Here is a tiny trained network, its code and every weight. The questions are about switching its units off for an input and a class, where a switched-off unit gives its printed mean instead of its output.

import numpy as np


def w(rows, s, z=0):
    codes = np.array(rows[::2]) - 128.0
    scale = np.full(codes.shape[1], s)
    scale[-1] = z or s
    return codes * scale


def norm(h):
    return h / np.sqrt((h * h).mean(-1, keepdims=True) + 1e-5)


def f(y):
    return np.maximum(y, 0)


def log_softmax(a):
    a = a - a.max(-1, keepdims=True)
    return a - np.log(np.exp(a).sum(-1, keepdims=True))


def net(x, mask):
    res = np.array(x, float).reshape(1, 5) / 4 @ E
    u = 0
    for l in range(3):
        y = f(norm(res) @ A[l][:, :-1].T + A[l][:, -1])
        res = res + np.where(mask[u : u + 5], y, B[l][:, -1]) @ B[l][:, :-1]
        u += 5
    return log_softmax(norm(res)[-1] @ U[:, :-1].T + U[:, -1])


A, B = {}, {}
E = w([
[177,240,2,146,88,155,171],'x0',
[193,23,42,205,50,114,32],'x1',
[107,141,153,107,73,130,122],'x2',
[110,104,107,86,139,209,96],'x3',
[139,133,128,132,135,122,126],'x4',
],0.0079)
A[0] = w([
[132,124,152,112,109,69,184,250],'L0N0',
[155,223,148,52,172,151,205,124],'L0N1',
[163,10,216,172,119,133,95,108],'L0N2',
[122,142,254,94,239,151,174,121],'L0N3',
[136,54,91,214,66,116,85,191],'L0N4',
],0.0093,0.002)
B[0] = w([
[86,104,107,92,151,234,101,174],'L0N0',
[4,101,59,219,192,90,115,227],'L0N1',
[43,155,102,62,177,66,71,209],'L0N2',
[178,137,202,99,72,200,115,245],'L0N3',
[164,84,99,126,157,80,185,215],'L0N4',
],0.012,0.011)
A[1] = w([
[105,16,217,98,167,120,133,209],'L1N0',
[250,115,55,140,29,162,177,123],'L1N1',
[126,93,87,126,117,43,79,253],'L1N2',
[136,176,115,121,113,67,153,218],'L1N3',
[154,139,195,133,109,172,92,80],'L1N4',
],0.016,0.0016)
B[1] = w([
[192,144,150,163,69,59,63,255],'L1N0',
[195,159,182,7,246,181,203,200],'L1N1',
[174,125,91,130,178,110,101,241],'L1N2',
[105,121,115,117,137,194,55,154],'L1N3',
[64,178,194,113,103,127,129,178],'L1N4',
],0.015,0.012)
A[2] = w([
[99,160,28,192,116,163,143,29],'L2N0',
[86,168,76,102,214,168,190,216],'L2N1',
[78,135,97,105,69,193,177,2],'L2N2',
[150,227,204,92,9,143,149,146],'L2N3',
[113,123,195,184,100,180,149,59],'L2N4',
],0.014,0.0022)
B[2] = w([
[4,121,94,209,128,116,74,188],'L2N0',
[115,129,79,104,108,212,239,249],'L2N1',
[131,122,77,222,159,114,154,145],'L2N2',
[47,205,234,145,209,237,88,230],'L2N3',
[194,137,131,63,93,68,113,181],'L2N4',
],0.013,0.011)
U = w([
[78,144,217,134,161,151,45,218],'0',
[155,67,123,98,83,91,217,33],'1',
[177,24,126,172,67,176,143,3],'2',
[15,101,43,185,168,204,202,198],'3',
[208,64,99,105,191,30,25,178],'4',
[130,37,138,155,104,87,191,38],'5',
[172,67,116,177,44,108,202,13],'6',
[200,88,64,44,245,184,230,178],'7',
],0.012,0.0044)

Each question gives the input, the list of numbers given to net, and the class t.
The units are the neurons (one row each of A and B). Each row of codes is followed by its name. A weight is (code - 128) times the scale printed after its matrix; where a second scale follows, it is the last column's (A, B and U).
mask holds one flag per neuron, layer by layer. A switched-off neuron (its flag False) gives its mean, the last column of its row in B, instead of its output. The means were averaged over made-up inputs and are rounded, as every weight is.
A unit's drop is (log p(t) with every unit on - log p(t) with that unit switched off) / (log p(t) with every unit on - log p(t) with every unit switched off).
The circuit of an input: a set's keep is (log p(t) with only the set's units on - log p(t) with every unit switched off) / (log p(t) with every unit on - log p(t) with every unit switched off). Starting from the 12 units with the biggest drops (on a tie, the unit counted first), units are removed one at a time, each time the one whose removal leaves the highest keep (on an exact tie, the one counted first), for as long as the keep stays at least 0.8.
circuit, biggest first: the units of the circuit, biggest drop first
top k neurons: the k neurons with the biggest drops, biggest first
k most important neurons of layer l: the k neurons of layer l with the biggest drops, biggest first
drop of u: that unit's drop, to one decimal
input [3,-7,5,-4,3], class 3: circuit, biggest first => L0N1
input [1,4,-1,-7,-6], class 7: circuit, biggest first => L0N1, L1N1
input [6,1,8,-2,-7], class 7: circuit, biggest first => L0N2, L1N1
input [0,5,8,-4,7], class 4: top 3 neurons => L0N2, L0N3, L2N1
input [1,3,3,0,-1], class 7: top 2 neurons => L0N1, L1N1
input [2,-7,5,-5,-2], class 3: 2 most important neurons of layer 1 => L1N0, L1N1
input [2,-3,5,-7,-3], class 3: drop of L1N0 => 0.2
input [6,6,-4,-2,-4], class 7: drop of L1N1 => 0.1
input [1,-7,-2,-5,3], class 3: drop of L0N1 => 1.9
input [1,2,8,1,7], class 7: drop of L0N1 => 0.5
input [1,3,0,3,-1], class 7: top 2 neurons => L0N1, L1N1
input [0,4,-1,-8,-5], class 4: 2 most important neurons of layer 0 => L0N2, L0N3
